Below are the code and all the weights of a small trained network. Each question names an input and a class and asks about switching units off, where a switched-off unit gives its printed mean instead of its output.

import numpy as np


def w(rows, s, z=0):
    codes = np.array(rows[::2]) - 128.0
    scale = np.full(codes.shape[1], s)
    scale[-1] = z or s
    return codes * scale


def f(y):
    return np.maximum(y, 0)


def log_softmax(a):
    a = a - a.max(-1, keepdims=True)
    return a - np.log(np.exp(a).sum(-1, keepdims=True))


def net(x, mask):
    res = np.array(x, float).reshape(1, 7) / 4 @ E
    y = f(res @ A[0][:, :-1].T + A[0][:, -1])
    res = res + np.where(mask, y, B[0][:, -1]) @ B[0][:, :-1]
    return log_softmax(res[-1] @ U[:, :-1].T + U[:, -1])


A, B = {}, {}
E = w([
[71,206,107,89,180,145,138,82,172],'x0',
[70,172,118,124,124,173,26,215,126],'x1',
[60,79,81,115,76,109,225,254,148],'x2',
[159,162,55,185,64,61,97,176,141],'x3',
[31,58,51,255,185,139,212,115,90],'x4',
[75,127,237,215,59,123,115,176,128],'x5',
[85,182,162,215,229,53,129,146,212],'x6',
],0.008)
A[0] = w([
[69,138,185,183,175,89,186,213,172,135],'neuron 1',
[158,101,107,168,183,133,139,39,106,144],'neuron 2',
[124,124,198,134,55,162,44,147,100,147],'neuron 3',
[150,137,96,183,210,89,140,106,143,110],'neuron 4',
[128,45,169,125,151,153,189,84,104,50],'neuron 5',
[127,142,81,149,120,135,101,120,115,51],'neuron 6',
[107,101,25,158,39,109,218,172,114,14],'neuron 7',
[148,159,115,1,128,160,107,75,131,122],'neuron 8',
[89,105,54,26,190,179,101,196,114,101],'neuron 9',
[153,121,80,135,136,103,162,124,131,2],'neuron 10',
[74,123,234,126,80,169,109,154,109,90],'neuron 11',
[146,171,174,88,62,133,95,61,131,164],'neuron 12',
[191,119,61,150,66,113,54,162,115,144],'neuron 13',
[116,60,92,132,114,148,242,124,108,190],'neuron 14',
[103,137,137,144,140,90,147,159,158,72],'neuron 15',
[84,134,36,118,103,138,173,189,129,185],'neuron 16',
[114,143,156,135,149,109,160,186,149,126],'neuron 17',
[175,112,120,193,60,105,51,194,120,130],'neuron 18',
[114,146,118,156,139,119,106,95,130,19],'neuron 19',
],0.013,0.0034)
B[0] = w([
[71,188,121,220,62,99,81,159,51,243],'neuron 1',
[171,132,120,172,201,92,165,77,161,218],'neuron 2',
[143,91,232,124,163,168,125,193,187,232],'neuron 3',
[62,122,148,171,173,106,135,51,172,209],'neuron 4',
[207,109,99,170,151,173,150,142,51,205],'neuron 5',
[141,125,114,109,154,114,165,142,152,149],'neuron 6',
[61,107,134,55,20,124,205,60,148,244],'neuron 7',
[155,169,91,65,92,123,5,77,119,218],'neuron 8',
[101,136,5,85,197,229,75,181,149,200],'neuron 9',
[112,126,161,150,121,142,120,80,152,159],'neuron 10',
[130,92,200,164,144,218,113,158,178,215],'neuron 11',
[171,140,187,105,76,90,80,71,120,214],'neuron 12',
[146,133,113,79,158,39,180,181,84,206],'neuron 13',
[180,104,86,129,88,181,218,82,42,250],'neuron 14',
[92,166,108,159,112,120,79,146,115,168],'neuron 15',
[47,117,101,87,84,154,171,97,172,218],'neuron 16',
[76,141,100,158,111,133,51,144,95,173],'neuron 17',
[147,100,145,96,155,45,218,221,124,220],'neuron 18',
[116,102,144,151,129,74,125,128,181,151],'neuron 19',
],0.017,0.015)
U = w([
[53,102,108,107,41,182,180,95,135,113],'0',
[190,109,119,176,142,184,145,76,47,71],'1',
[138,131,160,76,135,58,135,229,125,203],'2',
[37,206,150,219,90,116,80,169,89,225],'3',
[100,169,53,59,177,193,71,153,154,98],'4',
[107,176,131,193,225,86,112,40,181,195],'5',
[211,188,169,51,95,119,21,90,148,2],'6',
[134,90,254,144,106,200,84,193,177,132],'7',
],0.0085,0.0016)

Each question gives the input, the list of numbers given to net, and the class t.
The units are the neurons (one row each of A and B). Each row of codes is followed by its name. A weight is (code - 128) times the scale printed after its matrix; where a second scale follows, it is the last column's (A, B and U).
mask holds one flag per neuron, in row order. A switched-off neuron (its flag False) gives its mean, the last column of its row in B, instead of its output. The means were averaged over made-up inputs and are rounded, as every weight is.
A unit's drop is (log p(t) with every unit on - log p(t) with that unit switched off) / (log p(t) with every unit on - log p(t) with every unit switched off).
The circuit of an input: a set's keep is (log p(t) with only the set's units on - log p(t) with every unit switched off) / (log p(t) with every unit on - log p(t) with every unit switched off). Starting from the 12 units with the biggest drops (on a tie, the unit counted first), units are removed one at a time, each time the one whose removal leaves the highest keep (on an exact tie, the one counted first), for as long as the keep stays at least 0.8.
units of the circuit, in order: the units of the circuit, biggest drop first
unit that matters most: the unit with the biggest drop
k most important neurons: the k neurons with the biggest drops, biggest first
drop of u: that unit's drop, to one decimal
input [-8,-5,-5,-5,-1,0,-7], class 1: unit that matters most	neuron 5
input [0,-2,-4,-7,0,2,-1], class 6: units of the circuit, in order	[neuron 14; neuron 8]
input [4,0,-2,1,-6,-4,8], class 6: 2 most important neurons	[neuron 8; neuron 2]
input [4,-3,8,-5,-8,-5,8], class 3: 3 most important neurons	[neuron 1; neuron 17; neuron 15]
input [4,-5,2,2,0,-3,4], class 5: 2 most important neurons	[neuron 4; neuron 7]
input [-5,8,7,-2,1,7,-7], class 7: 2 most important neurons	[neuron 3; neuron 11]
input [0,7,5,5,-1,7,1], class 2: 3 most important neurons	[neuron 18; neuron 13; neuron 3]
input [-2,-2,-6,5,8,-7,-4], class 5: 2 most important neurons	[neuron 2; neuron 4]
input [8,-3,4,2,-3,-2,-5], class 4: 3 most important neurons	[neuron 9; neuron 8; neuron 16]
input [-5,-4,-6,-3,-5,3,-2], class 6: 2 most important neurons	[neuron 12; neuron 8]
input [1,6,-1,-6,5,2,-3], class 4: 2 most important neurons	[neuron 9; neuron 12]
input [2,3,-4,8,-5,6,-7], class 2: 2 most important neurons	[neuron 13; neuron 18]
input [-5,-1,-4,-6,4,-7,1], class 1: 2 most important neurons	[neuron 5; neuron 14]
input [2,1,5,-5,8,8,2], class 3: units of the circuit, in order	[neuron 1]
input [0,-1,-3,5,-7,6,-6], class 7: 3 most important neurons	[neuron 3; neuron 11; neuron 12]
input [8,0,2,5,-6,-3,-3], class 6: 2 most important neurons	[neuron 8; neuron 12]
input [-4,1,2,-7,8,1,3], class 1: 2 most important neurons	[neuron 14; neuron 5]
input [2,-4,4,-5,2,-7,4], class 1: drop of neuron 14	0.7
input [-3,3,3,-2,-3,-6,-6], class 4: drop of neuron 9	1.0
input [3,2,0,-2,-5,-6,5], class 4: units of the circuit, in order	[neuron 9]
input [-5,1,-2,-7,-2,-1,-8], class 6: drop of neuron 8	0.9
input [2,2,-4,-6,5,8,4], class 3: drop of neuron 1	1.4
